Below are the code and all the weights of a small trained network. Each question names an input and a target symbol and asks about switching units off, where a switched-off unit gives its printed mean instead of its output.

import numpy as np


def w(rows, s, z=0):
    codes = np.array(rows[::2]) - 128.0
    scale = np.full(codes.shape[1], s)
    scale[-1] = z or s
    return codes * scale


def norm(h):
    return h / np.sqrt((h * h).mean(-1, keepdims=True) + 1e-5)


def f(y):
    return y / 2 * (1 + np.tanh(0.7978845608 * (y + 0.044715 * y**3)))


def softmax(a):
    e = np.exp(a - a.max(-1, keepdims=True))
    return e / e.sum(-1, keepdims=True)


def log_softmax(a):
    a = a - a.max(-1, keepdims=True)
    return a - np.log(np.exp(a).sum(-1, keepdims=True))


def net(x, mask):
    ids = ['βγζηλξπσφψ'.index(c) for c in x.split()]
    T = len(ids)
    res = E[ids] + P[:T]
    q, k, v = (norm(res) @ M[0].T for M in (Q, K, V))
    z = softmax(np.where(np.tri(T) > 0, q @ k.T / 3**0.5, -1e9)) @ v
    res = res + np.where(mask[0], z, O[0][:, -1]) @ O[0][:, :-1]
    y = f(norm(res) @ A[0][:, :-1].T + A[0][:, -1])
    res = res + np.where(mask[1:17], y, B[0][:, -1]) @ B[0][:, :-1]
    return log_softmax(norm(res)[-1] @ U[:, :-1].T + U[:, -1])


Q, K, V, O, A, B = {}, {}, {}, {}, {}, {}
E = w([
[109,135,107,177],'β',
[183,91,74,161],'γ',
[135,102,77,64],'ζ',
[145,163,154,174],'η',
[120,90,107,141],'λ',
[45,135,180,173],'ξ',
[165,141,126,204],'π',
[92,59,150,136],'σ',
[182,132,147,175],'φ',
[111,251,132,86],'ψ',
],0.022)
P = w([
[147,134,128,87],'0',
[132,96,175,162],'1',
[54,134,35,214],'2',
[156,145,114,67],'3',
[128,104,164,152],'4',
[77,130,8,204],'5',
[152,140,122,75],'6',
[122,108,159,142],'7',
],0.019)
Q[0] = w([
[132,24,204,123],'head 1',
[171,115,3,175],'head 1',
[70,92,75,77],'head 1',
],0.02)
K[0] = w([
[82,7,173,155],'head 1',
[227,154,56,88],'head 1',
[89,116,63,45],'head 1',
],0.019)
V[0] = w([
[223,199,89,199],'head 1',
[253,1,31,166],'head 1',
[45,224,15,208],'head 1',
],0.0078)
O[0] = w([
[185,217,74,129,251],'head 1',
[216,36,2,81,254],'head 1',
[46,214,69,119,171],'head 1',
],0.0085,0.0035)
A[0] = w([
[141,120,128,128,53],'neuron 1',
[96,128,222,186,23],'neuron 2',
[40,161,114,116,148],'neuron 3',
[103,112,81,250,152],'neuron 4',
[206,201,183,64,101],'neuron 5',
[56,139,62,193,172],'neuron 6',
[58,131,158,72,145],'neuron 7',
[176,136,144,144,1],'neuron 8',
[123,194,129,51,70],'neuron 9',
[96,95,149,155,107],'neuron 10',
[80,228,82,112,71],'neuron 11',
[53,160,110,6,100],'neuron 12',
[183,161,199,157,74],'neuron 13',
[134,216,51,98,46],'neuron 14',
[176,124,129,161,19],'neuron 15',
[149,97,120,41,134],'neuron 16',
],0.018,0.0038)
B[0] = w([
[126,133,130,130,122],'neuron 1',
[221,150,117,86,173],'neuron 2',
[76,180,98,187,204],'neuron 3',
[30,160,122,85,254],'neuron 4',
[202,127,252,55,167],'neuron 5',
[170,178,48,90,255],'neuron 6',
[106,124,53,188,152],'neuron 7',
[148,133,140,174,128],'neuron 8',
[94,150,100,50,166],'neuron 9',
[123,170,163,163,138],'neuron 10',
[28,73,184,156,244],'neuron 11',
[184,249,104,113,179],'neuron 12',
[121,59,123,171,152],'neuron 13',
[120,48,127,241,235],'neuron 14',
[146,141,106,164,145],'neuron 15',
[31,187,74,100,187],'neuron 16',
],0.026,0.0093)
U = w([
[85,92,91,231,17],'β',
[234,62,6,117,102],'γ',
[181,196,98,14,157],'ζ',
[146,68,162,98,215],'η',
[131,60,98,31,126],'λ',
[209,203,86,174,88],'ξ',
[195,55,85,205,130],'π',
[79,57,136,88,71],'σ',
[246,132,109,95,254],'φ',
[110,170,189,113,142],'ψ',
],0.011,0.0049)

Each question gives the input, a string of symbols that net reads in full, and the target symbol t.
The units are the heads (3 rows each of Q, K, V and O) and the neurons (one row each of A and B). Each row of codes is followed by its name. A weight is (code - 128) times the scale printed after its matrix; where a second scale follows, it is the last column's (O, A, B and U).
mask holds one flag per unit, heads first, then neurons. A switched-off unit (its flag False) gives its mean, the last column of its rows in O or B, instead of its output. The means were averaged over made-up inputs and are rounded, as every weight is.
A unit's drop is (log p(t) with every unit on - log p(t) with that unit switched off) / (log p(t) with every unit on - log p(t) with every unit switched off).
The circuit of an input: a set's keep is (log p(t) with only the set's units on - log p(t) with every unit switched off) / (log p(t) with every unit on - log p(t) with every unit switched off). Starting from the 12 units with the biggest drops (on a tie, the unit counted first), units are removed one at a time, each time the one whose removal leaves the highest keep (on an exact tie, the one counted first), for as long as the keep stays at least 0.8.
circuit, biggest first: the units of the circuit, biggest drop first
unit that matters most: the unit with the biggest drop
top k neurons: the k neurons with the biggest drops, biggest first
drop of u: that unit's drop, to one decimal
input σ ζ φ π π ψ, target β: top 2 neurons -> neuron 14; neuron 11
input β β β ζ ψ γ, target ζ: circuit, biggest first -> neuron 14; head 1; neuron 11
input ζ σ γ, target ζ: circuit, biggest first -> neuron 14; neuron 11; head 1
input β σ π φ, target φ: circuit, biggest first -> neuron 5; neuron 4
input γ ξ γ β ζ β ψ, target ψ: circuit, biggest first -> neuron 5; neuron 11; neuron 12; neuron 14
input ζ π β, target ζ: circuit, biggest first -> head 1; neuron 6; neuron 14
input β ζ η ζ φ σ, target ζ: circuit, biggest first -> neuron 14; neuron 6
input ζ λ φ γ ψ η, target γ: circuit, biggest first -> head 1; neuron 3
input γ ψ λ, target γ: circuit, biggest first -> head 1
input ζ β ζ, target ζ: circuit, biggest first -> head 1; neuron 14; neuron 11
input ζ ζ φ, target ζ: circuit, biggest first -> neuron 14; neuron 11; head 1
input π η η ζ π λ, target ζ: circuit, biggest first -> neuron 14; head 1; neuron 11
input ξ ζ ζ φ σ β ψ η, target φ: top 4 neurons -> neuron 2; neuron 11; neuron 14; neuron 13
input ξ β β ψ φ, target π: unit that matters most -> neuron 13
input ψ γ ψ γ λ φ, target γ: top 3 neurons -> neuron 11; neuron 3; neuron 16
input η λ ξ γ β π, target γ: circuit, biggest first -> head 1; neuron 3
input ψ γ ψ β β π π ξ, target ξ: top 2 neurons -> neuron 2; neuron 11
input η ξ ψ λ β σ φ, target φ: drop of neuron 5 -> 0.7
input ζ π ξ, target ζ: drop of neuron 13 -> 0.0
input ζ β σ ζ ψ ζ γ, target γ: drop of neuron 9 -> 0.1
